Here is a tiny trained network, its code and every weight. The questions are about switching its units off for an input and a class, where a switched-off unit gives its printed mean instead of its output.

import numpy as np


def w(rows, s, z=0):
    codes = np.array(rows[::2]) - 128.0
    scale = np.full(codes.shape[1], s)
    scale[-1] = z or s
    return codes * scale


def f(y):
    return y / 2 * (1 + np.tanh(0.7978845608 * (y + 0.044715 * y**3)))


def log_softmax(a):
    a = a - a.max(-1, keepdims=True)
    return a - np.log(np.exp(a).sum(-1, keepdims=True))


def net(x, mask):
    res = np.array(x, float).reshape(1, 3) / 4 @ E
    y = f(res @ A[0][:, :-1].T + A[0][:, -1])
    res = res + np.where(mask, y, B[0][:, -1]) @ B[0][:, :-1]
    return log_softmax(res[-1] @ U[:, :-1].T + U[:, -1])


A, B = {}, {}
E = w([
[109,114,177,207,185],'x0',
[17,161,254,88,56],'x1',
[117,152,156,106,175],'x2',
],0.0076)
A[0] = w([
[154,125,186,111,87,130],'N1',
[93,138,203,100,34,145],'N2',
[202,103,2,240,182,201],'N3',
[132,105,126,117,119,109],'N4',
[99,133,214,182,239,210],'N5',
[129,163,148,171,175,201],'N6',
[115,134,119,114,127,122],'N7',
[111,119,145,117,109,117],'N8',
[122,114,174,139,163,167],'N9',
[108,170,190,178,154,200],'N10',
[85,126,161,104,65,129],'N11',
[122,122,148,45,98,186],'N12',
[149,152,102,39,131,174],'N13',
[173,144,52,97,150,252],'N14',
[96,143,159,105,51,146],'N15',
[129,145,122,38,123,198],'N16',
[118,130,131,136,109,109],'N17',
[161,145,76,71,109,169],'N18',
[160,138,135,128,124,108],'N19',
[109,163,143,40,99,216],'N20',
[49,137,245,133,82,242],'N21',
[156,119,78,154,126,157],'N22',
],0.0093,0.0031)
B[0] = w([
[137,165,130,131,122,142],'N1',
[134,216,121,177,105,191],'N2',
[181,61,31,253,143,252],'N3',
[118,130,112,133,139,126],'N4',
[135,55,212,93,175,182],'N5',
[129,81,144,137,139,150],'N6',
[123,133,122,123,126,128],'N7',
[127,143,131,134,113,133],'N8',
[125,100,166,118,128,143],'N9',
[123,103,202,114,140,162],'N10',
[136,189,111,150,120,164],'N11',
[101,154,93,95,106,158],'N12',
[107,125,104,62,127,153],'N13',
[138,64,56,97,117,193],'N14',
[127,186,98,141,110,167],'N15',
[112,146,102,70,118,154],'N16',
[127,144,125,136,133,127],'N17',
[118,102,93,77,150,159],'N18',
[136,122,124,126,115,127],'N19',
[129,186,113,72,99,170],'N20',
[118,200,229,182,112,224],'N21',
[149,115,94,150,161,160],'N22',
],0.028,0.012)
U = w([
[99,90,240,147,189,133],'0',
[205,33,68,240,169,188],'1',
[89,127,64,17,112,144],'2',
[85,253,140,193,63,2],'3',
],0.0044,0.00088)

Each question gives the input, the list of numbers given to net, and the class t.
The units are the neurons (one row each of A and B). Each row of codes is followed by its name. A weight is (code - 128) times the scale printed after its matrix; where a second scale follows, it is the last column's (A, B and U).
mask holds one flag per neuron, in row order. A switched-off neuron (its flag False) gives its mean, the last column of its row in B, instead of its output. The means were averaged over made-up inputs and are rounded, as every weight is.
A unit's drop is (log p(t) with every unit on - log p(t) with that unit switched off) / (log p(t) with every unit on - log p(t) with every unit switched off).
The circuit of an input: a set's keep is (log p(t) with only the set's units on - log p(t) with every unit switched off) / (log p(t) with every unit on - log p(t) with every unit switched off). Starting from the 12 units with the biggest drops (on a tie, the unit counted first), units are removed one at a time, each time the one whose removal leaves the highest keep (on an exact tie, the one counted first), for as long as the keep stays at least 0.8.
circuit, biggest first: the units of the circuit, biggest drop first
most important unit: the unit with the biggest drop
k most important neurons: the k neurons with the biggest drops, biggest first
drop of u: that unit's drop, to one decimal
input [5,5,8], class 0: most important unit	N5
input [7,5,-7], class 3: 2 most important neurons	(N2, N21)
input [3,-1,4], class 0: circuit, biggest first	(N3, N5)
input [7,5,-4], class 0: 2 most important neurons	(N5, N10)
input [1,3,6], class 0: circuit, biggest first	(N5, N3)
input [-4,0,0], class 2: circuit, biggest first	(N3, N21)
input [5,-2,8], class 0: circuit, biggest first	(N5, N3)
input [4,-1,4], class 0: circuit, biggest first	(N3, N5)
input [-1,1,-1], class 3: 3 most important neurons	(N3, N5, N14)
input [-6,4,7], class 3: drop of N3	0.0
input [2,1,4], class 0: drop of N3	0.2
input [-4,-1,-1], class 2: drop of N3	0.5
input [-7,-3,0], class 2: drop of N16	0.1
input [-5,-1,-1], class 2: most important neuron	(N3)
